Below are the code and all the weights of a small trained network. Each question names an input and a class and asks about switching units off, where a switched-off unit gives its printed mean instead of its output.

import numpy as np


def w(rows, s, z=0):
    codes = np.array(rows[::2]) - 128.0
    scale = np.full(codes.shape[1], s)
    scale[-1] = z or s
    return codes * scale


def norm(h):
    return h / np.sqrt((h * h).mean(-1, keepdims=True) + 1e-5)


def f(y):
    return np.maximum(y, 0)


def log_softmax(a):
    a = a - a.max(-1, keepdims=True)
    return a - np.log(np.exp(a).sum(-1, keepdims=True))


def net(x, mask):
    res = np.array(x, float).reshape(1, 4) / 4 @ E
    u = 0
    for l in range(2):
        y = f(norm(res) @ A[l][:, :-1].T + A[l][:, -1])
        res = res + np.where(mask[u : u + 7], y, B[l][:, -1]) @ B[l][:, :-1]
        u += 7
    return log_softmax(norm(res)[-1] @ U[:, :-1].T + U[:, -1])


A, B = {}, {}
E = w([
[136,148,150,117,66,78,126,129,208,139,95],'x0',
[180,218,124,133,103,209,171,144,9,89,173],'x1',
[140,20,107,107,96,147,97,147,220,160,86],'x2',
[126,80,103,77,112,156,111,254,73,148,63],'x3',
],0.0044)
A[0] = w([
[83,12,103,129,102,28,46,198,249,168,64,139],'L0N0',
[160,157,203,53,135,90,195,94,202,109,144,87],'L0N1',
[158,172,126,84,27,125,158,183,99,113,72,128],'L0N2',
[223,32,83,78,137,253,120,231,53,159,128,96],'L0N3',
[93,115,117,73,207,124,152,122,78,97,178,80],'L0N4',
[173,155,143,155,121,48,116,104,246,117,154,247],'L0N5',
[102,167,105,154,125,90,119,136,98,62,163,38],'L0N6',
],0.0041,0.0012)
B[0] = w([
[188,192,72,2,190,24,109,92,167,203,106,255],'L0N0',
[46,131,155,118,207,152,157,119,120,74,167,162],'L0N1',
[79,114,190,128,150,192,62,105,139,56,149,176],'L0N2',
[29,130,173,189,74,179,105,122,151,101,167,212],'L0N3',
[199,105,180,167,94,105,91,158,157,185,108,155],'L0N4',
[78,129,153,70,59,160,48,196,124,135,105,200],'L0N5',
[136,71,128,190,131,139,149,124,145,183,150,152],'L0N6',
],0.0062,0.0076)
A[1] = w([
[250,192,58,176,193,106,239,114,53,148,126,7],'L1N0',
[19,115,134,104,63,251,110,169,60,29,123,219],'L1N1',
[60,169,207,128,49,174,136,153,143,2,175,90],'L1N2',
[18,142,150,164,167,100,177,89,172,17,191,137],'L1N3',
[2,165,139,178,142,199,94,130,153,91,108,101],'L1N4',
[231,135,112,246,120,105,185,153,81,140,181,26],'L1N5',
[181,128,53,166,153,128,139,137,10,124,212,30],'L1N6',
],0.0041,0.0012)
B[1] = w([
[109,75,1,43,166,64,154,105,105,166,138,157],'L1N0',
[137,155,238,247,13,175,7,32,191,98,203,254],'L1N1',
[150,72,249,218,94,179,13,128,143,143,91,243],'L1N2',
[155,110,117,140,41,157,118,209,137,88,113,196],'L1N3',
[175,115,147,184,161,183,106,108,188,44,136,217],'L1N4',
[152,79,27,125,122,137,158,234,97,76,151,163],'L1N5',
[67,105,224,94,180,106,190,128,127,226,140,163],'L1N6',
],0.0053,0.0064)
U = w([
[119,129,211,212,99,187,45,118,131,98,151,215],'0',
[107,143,86,2,178,64,71,129,161,192,61,199],'1',
[135,134,81,122,134,145,197,125,89,92,19,2],'2',
[142,101,76,146,191,127,226,164,21,154,177,90],'3',
],0.008,0.0026)

Each question gives the input, the list of numbers given to net, and the class t.
The units are the neurons (one row each of A and B). Each row of codes is followed by its name. A weight is (code - 128) times the scale printed after its matrix; where a second scale follows, it is the last column's (A, B and U).
mask holds one flag per neuron, layer by layer. A switched-off neuron (its flag False) gives its mean, the last column of its row in B, instead of its output. The means were averaged over made-up inputs and are rounded, as every weight is.
A unit's drop is (log p(t) with every unit on - log p(t) with that unit switched off) / (log p(t) with every unit on - log p(t) with every unit switched off).
top k neurons: the k neurons with the biggest drops, biggest first
top k neurons in layer l: the k neurons of layer l with the biggest drops, biggest first
drop when u is switched off: that unit's drop, to one decimal
input [8,-6,-1,-8], class 1: top neuron in layer 1	(L1N1)
input [-6,2,0,-5], class 3: top 2 neurons in layer 0	(L0N3; L0N0)
input [-6,3,-6,-1], class 3: top 2 neurons	(L0N3; L0N5)
input [-5,8,-1,-7], class 3: top 2 neurons in layer 0	(L0N3; L0N5)
input [8,0,2,-5], class 1: top 2 neurons	(L0N3; L1N1)
input [2,5,-6,-3], class 3: top 2 neurons in layer 1	(L1N0; L1N1)
input [1,7,-8,-6], class 3: top 3 neurons in layer 0	(L0N3; L0N5; L0N2)
input [-6,-2,-2,-3], class 3: top 2 neurons	(L0N3; L0N0)
input [-6,3,1,-7], class 3: drop when L0N0 is switched off	0.1
input [-5,5,-7,-4], class 3: drop when L0N3 is switched off	0.2
input [-7,0,-4,-7], class 3: drop when L1N1 is switched off	0.1
input [0,-4,6,-2], class 1: drop when L1N3 is switched off	0.0
